Below is a small trained network, with its code and all its weights. Each question gives an input and a class and asks what happens when units are switched off, that is, made to give their printed mean instead of their output.

import numpy as np


def w(rows, s, z=0):
    codes = np.array(rows[::2]) - 128.0
    scale = np.full(codes.shape[1], s)
    scale[-1] = z or s
    return codes * scale


def norm(h):
    return h / np.sqrt((h * h).mean(-1, keepdims=True) + 1e-5)


def f(y):
    return np.maximum(y, 0)


def log_softmax(a):
    a = a - a.max(-1, keepdims=True)
    return a - np.log(np.exp(a).sum(-1, keepdims=True))


def net(x, mask):
    res = np.array(x, float).reshape(1, 6) / 4 @ E
    u = 0
    for l in range(3):
        y = f(norm(res) @ A[l][:, :-1].T + A[l][:, -1])
        res = res + np.where(mask[u : u + 4], y, B[l][:, -1]) @ B[l][:, :-1]
        u += 4
    return log_softmax(norm(res)[-1] @ U[:, :-1].T + U[:, -1])


A, B = {}, {}
E = w([
[165,137,169,166,127,56,136,170,32],'x0',
[129,133,55,154,219,95,152,170,143],'x1',
[165,70,72,208,118,173,60,160,115],'x2',
[179,11,47,125,161,119,138,203,140],'x3',
[152,91,128,164,88,62,95,72,125],'x4',
[134,151,136,101,195,99,76,86,103],'x5',
],0.012)
A[0] = w([
[94,122,86,110,200,148,180,167,162,51],'0.n0',
[123,155,168,178,241,2,68,148,92,15],'0.n1',
[168,154,133,155,194,82,135,131,74,2],'0.n2',
[146,211,187,65,90,3,215,102,161,14],'0.n3',
],0.0095,0.0061)
B[0] = w([
[145,128,123,114,141,207,179,213,128,211],'0.n0',
[143,129,38,128,125,82,160,72,8,235],'0.n1',
[122,109,97,164,186,117,132,93,75,172],'0.n2',
[27,83,156,115,174,57,138,157,121,253],'0.n3',
],0.013,0.0052)
A[1] = w([
[89,167,168,42,182,135,140,101,132,46],'1.n0',
[99,158,210,132,120,161,158,11,145,45],'1.n1',
[166,3,35,165,123,82,92,104,165,3],'1.n2',
[210,222,88,147,176,93,104,63,78,46],'1.n3',
],0.0075,0.0043)
B[1] = w([
[185,115,225,169,119,138,136,104,76,223],'1.n0',
[48,233,55,76,65,152,78,106,193,231],'1.n1',
[202,16,143,62,134,48,4,102,173,252],'1.n2',
[89,102,28,169,199,170,95,105,3,232],'1.n3',
],0.0076,0.0035)
A[2] = w([
[144,61,176,159,212,54,138,217,139,137],'2.n0',
[105,115,118,153,156,96,6,122,162,136],'2.n1',
[152,139,13,141,226,153,187,239,231,3],'2.n2',
[122,114,124,1,109,165,158,176,66,123],'2.n3',
],0.0065,0.0054)
B[2] = w([
[127,155,108,152,93,197,96,92,156,253],'2.n0',
[162,146,114,68,94,109,170,145,148,199],'2.n1',
[107,91,75,119,172,159,248,117,175,236],'2.n2',
[153,166,149,181,182,113,99,124,149,220],'2.n3',
],0.016,0.0045)
U = w([
[111,249,118,89,29,225,76,53,161,74],'0',
[12,176,236,89,135,65,166,95,119,157],'1',
[130,97,57,128,189,224,227,174,170,181],'2',
[191,203,206,86,194,189,107,179,129,34],'3',
[178,141,192,244,31,158,138,226,63,32],'4',
[231,26,64,114,65,119,44,138,178,61],'5',
[147,123,33,137,169,61,117,97,5,253],'6',
],0.017,0.0042)

Each question gives the input, the list of numbers given to net, and the class t.
The units are the neurons (one row each of A and B). Each row of codes is followed by its name. A weight is (code - 128) times the scale printed after its matrix; where a second scale follows, it is the last column's (A, B and U).
mask holds one flag per neuron, layer by layer. A switched-off neuron (its flag False) gives its mean, the last column of its row in B, instead of its output. The means were averaged over made-up inputs and are rounded, as every weight is.
A unit's drop is (log p(t) with every unit on - log p(t) with that unit switched off) / (log p(t) with every unit on - log p(t) with every unit switched off).
The circuit of an input: a set's keep is (log p(t) with only the set's units on - log p(t) with every unit switched off) / (log p(t) with every unit on - log p(t) with every unit switched off). Starting from all 12 units, units are removed one at a time, each time the one whose removal leaves the highest keep (on an exact tie, the one counted first), for as long as the keep stays at least 0.8.
circuit, biggest first: the units of the circuit, biggest drop first
most important unit: the unit with the biggest drop
top k neurons: the k neurons with the biggest drops, biggest first
top k neurons in layer l: the k neurons of layer l with the biggest drops, biggest first
drop of u: that unit's drop, to one decimal
input [7,-6,2,-7,-5,-5], class 1: circuit, biggest first -> 2.n0, 0.n0
input [3,4,2,3,4,-2], class 5: top 3 neurons -> 1.n2, 2.n0, 2.n1
input [4,-2,-2,4,-1,-3], class 4: most important unit -> 2.n2
input [-2,-5,-4,-6,-6,-6], class 1: top 2 neurons -> 0.n3, 2.n0
input [0,-7,-2,4,3,7], class 5: top 2 neurons -> 0.n1, 0.n3
input [7,7,4,6,8,-5], class 5: top 2 neurons -> 1.n2, 2.n0
input [-2,-1,-1,-7,4,-6], class 1: top 2 neurons -> 0.n3, 2.n0
input [4,-8,5,2,-7,5], class 4: top 3 neurons -> 2.n2, 1.n2, 1.n1
input [-7,-3,-3,6,1,7], class 5: top 2 neurons -> 1.n2, 2.n2
input [2,0,-8,6,7,-1], class 1: top 2 neurons -> 0.n3, 1.n3
input [-3,-7,6,8,-6,-2], class 5: top 2 neurons -> 1.n2, 0.n0
input [8,3,-6,-6,6,3], class 6: top 2 neurons in layer 0 -> 0.n1, 0.n2
input [8,-2,-1,-4,-2,1], class 6: top 2 neurons in layer 0 -> 0.n1, 0.n2
input [5,-3,-1,4,-5,-8], class 4: circuit, biggest first -> 2.n2
input [4,-3,-6,6,-1,0], class 1: drop of 0.n3 -> 0.9
